Below are the code and all the weights of a small trained network. Each question names an input and a class and asks about switching units off, where a switched-off unit gives its printed mean instead of its output.

import numpy as np


def w(rows, s, z=0):
    codes = np.array(rows[::2]) - 128.0
    scale = np.full(codes.shape[1], s)
    scale[-1] = z or s
    return codes * scale


def norm(h):
    return h / np.sqrt((h * h).mean(-1, keepdims=True) + 1e-5)


def f(y):
    return np.maximum(y, 0)


def log_softmax(a):
    a = a - a.max(-1, keepdims=True)
    return a - np.log(np.exp(a).sum(-1, keepdims=True))


def net(x, mask):
    res = np.array(x, float).reshape(1, 4) / 4 @ E
    u = 0
    for l in range(4):
        y = f(norm(res) @ A[l][:, :-1].T + A[l][:, -1])
        res = res + np.where(mask[u : u + 14], y, B[l][:, -1]) @ B[l][:, :-1]
        u += 14
    return log_softmax(norm(res)[-1] @ U[:, :-1].T + U[:, -1])


A, B = {}, {}
E = w([
[115,222,48],'x0',
[1,164,13],'x1',
[221,50,64],'x2',
[128,125,129],'x3',
],0.0064)
A[0] = w([
[189,192,204,170],'L0N0',
[126,175,114,111],'L0N1',
[127,63,91,182],'L0N2',
[134,87,164,77],'L0N3',
[159,92,82,134],'L0N4',
[182,123,113,3],'L0N5',
[149,135,148,68],'L0N6',
[112,98,93,61],'L0N7',
[99,100,96,100],'L0N8',
[107,253,131,116],'L0N9',
[161,133,141,114],'L0N10',
[198,119,38,87],'L0N11',
[170,186,128,75],'L0N12',
[188,122,143,129],'L0N13',
],0.011,0.0032)
B[0] = w([
[75,68,128,253],'L0N0',
[73,102,104,170],'L0N1',
[106,26,89,211],'L0N2',
[125,76,147,173],'L0N3',
[163,134,124,198],'L0N4',
[191,178,185,151],'L0N5',
[132,181,111,144],'L0N6',
[124,2,101,154],'L0N7',
[78,72,121,169],'L0N8',
[46,110,91,239],'L0N9',
[150,176,117,165],'L0N10',
[203,69,108,229],'L0N11',
[134,163,191,163],'L0N12',
[83,210,131,204],'L0N13',
],0.0062,0.0047)
A[1] = w([
[110,247,153,90],'L1N0',
[67,248,170,104],'L1N1',
[231,168,87,107],'L1N2',
[130,139,103,12],'L1N3',
[126,74,89,2],'L1N4',
[107,101,74,31],'L1N5',
[84,124,179,99],'L1N6',
[182,176,100,125],'L1N7',
[215,113,149,164],'L1N8',
[52,234,144,90],'L1N9',
[124,125,86,81],'L1N10',
[13,75,134,59],'L1N11',
[64,110,186,18],'L1N12',
[135,115,203,49],'L1N13',
],0.011,0.0024)
B[1] = w([
[59,12,13,164],'L1N0',
[78,34,72,204],'L1N1',
[172,226,189,177],'L1N2',
[134,87,153,130],'L1N3',
[139,54,143,166],'L1N4',
[131,94,54,172],'L1N5',
[94,106,189,185],'L1N6',
[200,181,156,150],'L1N7',
[53,219,174,205],'L1N8',
[3,32,147,210],'L1N9',
[107,147,78,154],'L1N10',
[102,208,198,254],'L1N11',
[113,155,230,191],'L1N12',
[78,185,145,178],'L1N13',
],0.0051,0.0061)
A[2] = w([
[100,42,20,79],'L2N0',
[253,36,207,18],'L2N1',
[100,89,161,131],'L2N2',
[163,170,58,153],'L2N3',
[76,98,76,246],'L2N4',
[165,63,116,176],'L2N5',
[162,15,112,124],'L2N6',
[104,83,131,1],'L2N7',
[170,99,224,107],'L2N8',
[148,184,156,106],'L2N9',
[180,199,77,121],'L2N10',
[196,101,118,183],'L2N11',
[140,159,222,198],'L2N12',
[158,90,59,122],'L2N13',
],0.011,0.0034)
B[2] = w([
[229,82,92,239],'L2N0',
[5,253,102,201],'L2N1',
[134,62,229,198],'L2N2',
[247,140,176,160],'L2N3',
[206,57,72,254],'L2N4',
[140,121,37,182],'L2N5',
[198,179,27,199],'L2N6',
[99,14,201,140],'L2N7',
[116,244,31,210],'L2N8',
[168,43,134,156],'L2N9',
[210,96,196,156],'L2N10',
[73,1,100,174],'L2N11',
[129,111,47,237],'L2N12',
[160,95,178,176],'L2N13',
],0.0061,0.0065)
A[3] = w([
[148,211,149,50],'L3N0',
[180,196,159,95],'L3N1',
[188,153,173,122],'L3N2',
[168,174,53,120],'L3N3',
[101,56,133,114],'L3N4',
[84,186,206,2],'L3N5',
[186,208,130,95],'L3N6',
[131,149,205,61],'L3N7',
[216,96,28,236],'L3N8',
[70,174,116,122],'L3N9',
[82,37,117,110],'L3N10',
[77,169,56,62],'L3N11',
[130,149,221,71],'L3N12',
[10,107,212,91],'L3N13',
],0.011,0.0047)
B[3] = w([
[150,17,108,146],'L3N0',
[153,57,177,151],'L3N1',
[159,158,217,147],'L3N2',
[119,224,137,179],'L3N3',
[123,103,213,177],'L3N4',
[78,152,159,157],'L3N5',
[159,125,183,156],'L3N6',
[27,211,83,145],'L3N7',
[135,167,205,254],'L3N8',
[196,142,50,174],'L3N9',
[110,54,187,201],'L3N10',
[148,198,12,160],'L3N11',
[3,247,143,153],'L3N12',
[164,106,165,235],'L3N13',
],0.0069,0.0087)
U = w([
[21,195,250,71],'0',
[148,201,53,246],'1',
[69,69,184,252],'2',
[219,200,233,104],'3',
[38,73,209,89],'4',
[198,9,52,10],'5',
[49,41,24,54],'6',
[219,71,30,53],'7',
],0.012,0.0031)

Each question gives the input, the list of numbers given to net, and the class t.
The units are the neurons (one row each of A and B). Each row of codes is followed by its name. A weight is (code - 128) times the scale printed after its matrix; where a second scale follows, it is the last column's (A, B and U).
mask holds one flag per neuron, layer by layer. A switched-off neuron (its flag False) gives its mean, the last column of its row in B, instead of its output. The means were averaged over made-up inputs and are rounded, as every weight is.
A unit's drop is (log p(t) with every unit on - log p(t) with that unit switched off) / (log p(t) with every unit on - log p(t) with every unit switched off).
The circuit of an input: a set's keep is (log p(t) with only the set's units on - log p(t) with every unit switched off) / (log p(t) with every unit on - log p(t) with every unit switched off). Starting from the 12 units with the biggest drops (on a tie, the unit counted first), units are removed one at a time, each time the one whose removal leaves the highest keep (on an exact tie, the one counted first), for as long as the keep stays at least 0.8.
circuit, biggest first: the units of the circuit, biggest drop first
most important unit: the unit with the biggest drop
top k neurons: the k neurons with the biggest drops, biggest first
top k neurons in layer l: the k neurons of layer l with the biggest drops, biggest first
drop when u is switched off: that unit's drop, to one decimal
input [8,2,2,7], class 7: circuit, biggest first	(L2N0 L2N1)
input [-1,0,-2,7], class 0: most important unit	L1N11
input [3,8,1,5], class 7: circuit, biggest first	(L2N0 L2N4 L1N8)
input [-4,-5,1,3], class 1: circuit, biggest first	(L2N8 L2N1 L3N11)
input [1,-2,-8,4], class 2: circuit, biggest first	(L1N1 L2N1)
input [8,-1,-4,-5], class 2: circuit, biggest first	(L2N8 L1N1)
input [-2,0,6,-6], class 1: top 3 neurons in layer 0	(L0N9 L0N0 L0N5)
input [-2,-1,1,-2], class 1: top 3 neurons in layer 1	(L1N9 L1N1 L1N0)
input [-7,-4,1,-5], class 1: top 2 neurons in layer 1	(L1N11 L1N9)
input [-6,-8,8,0], class 1: top 2 neurons	(L2N1 L2N8)
input [-5,4,1,-3], class 5: top 2 neurons	(L0N2 L2N6)
input [8,2,1,-7], class 7: top 2 neurons in layer 0	(L0N11 L0N13)
input [-1,-2,1,3], class 1: top 4 neurons	(L1N9 L2N8 L2N12 L1N1)
input [3,1,-4,-3], class 6: most important unit	L3N8
input [3,1,-6,8], class 6: top 2 neurons	(L3N8 L1N0)
input [-1,-8,7,0], class 1: top 2 neurons	(L2N1 L2N8)
input [-7,-8,8,-8], class 1: top 2 neurons	(L2N1 L2N8)
input [-1,0,2,0], class 1: top 3 neurons	(L0N9 L0N0 L2N1)
input [-1,-8,0,3], class 0: top 4 neurons in layer 2	(L2N6 L2N4 L2N5 L2N0)
input [2,-4,6,2], class 3: most important unit	L1N2
input [-1,-1,8,-3], class 1: top 2 neurons	(L2N1 L0N2)
input [6,4,-3,-3], class 6: drop when L1N9 is switched off	0.2
input [-7,0,-1,-8], class 0: drop when L1N1 is switched off	0.2
input [7,0,6,-7], class 3: drop when L1N2 is switched off	0.1
input [-3,-7,7,6], class 1: drop when L2N1 is switched off	0.5
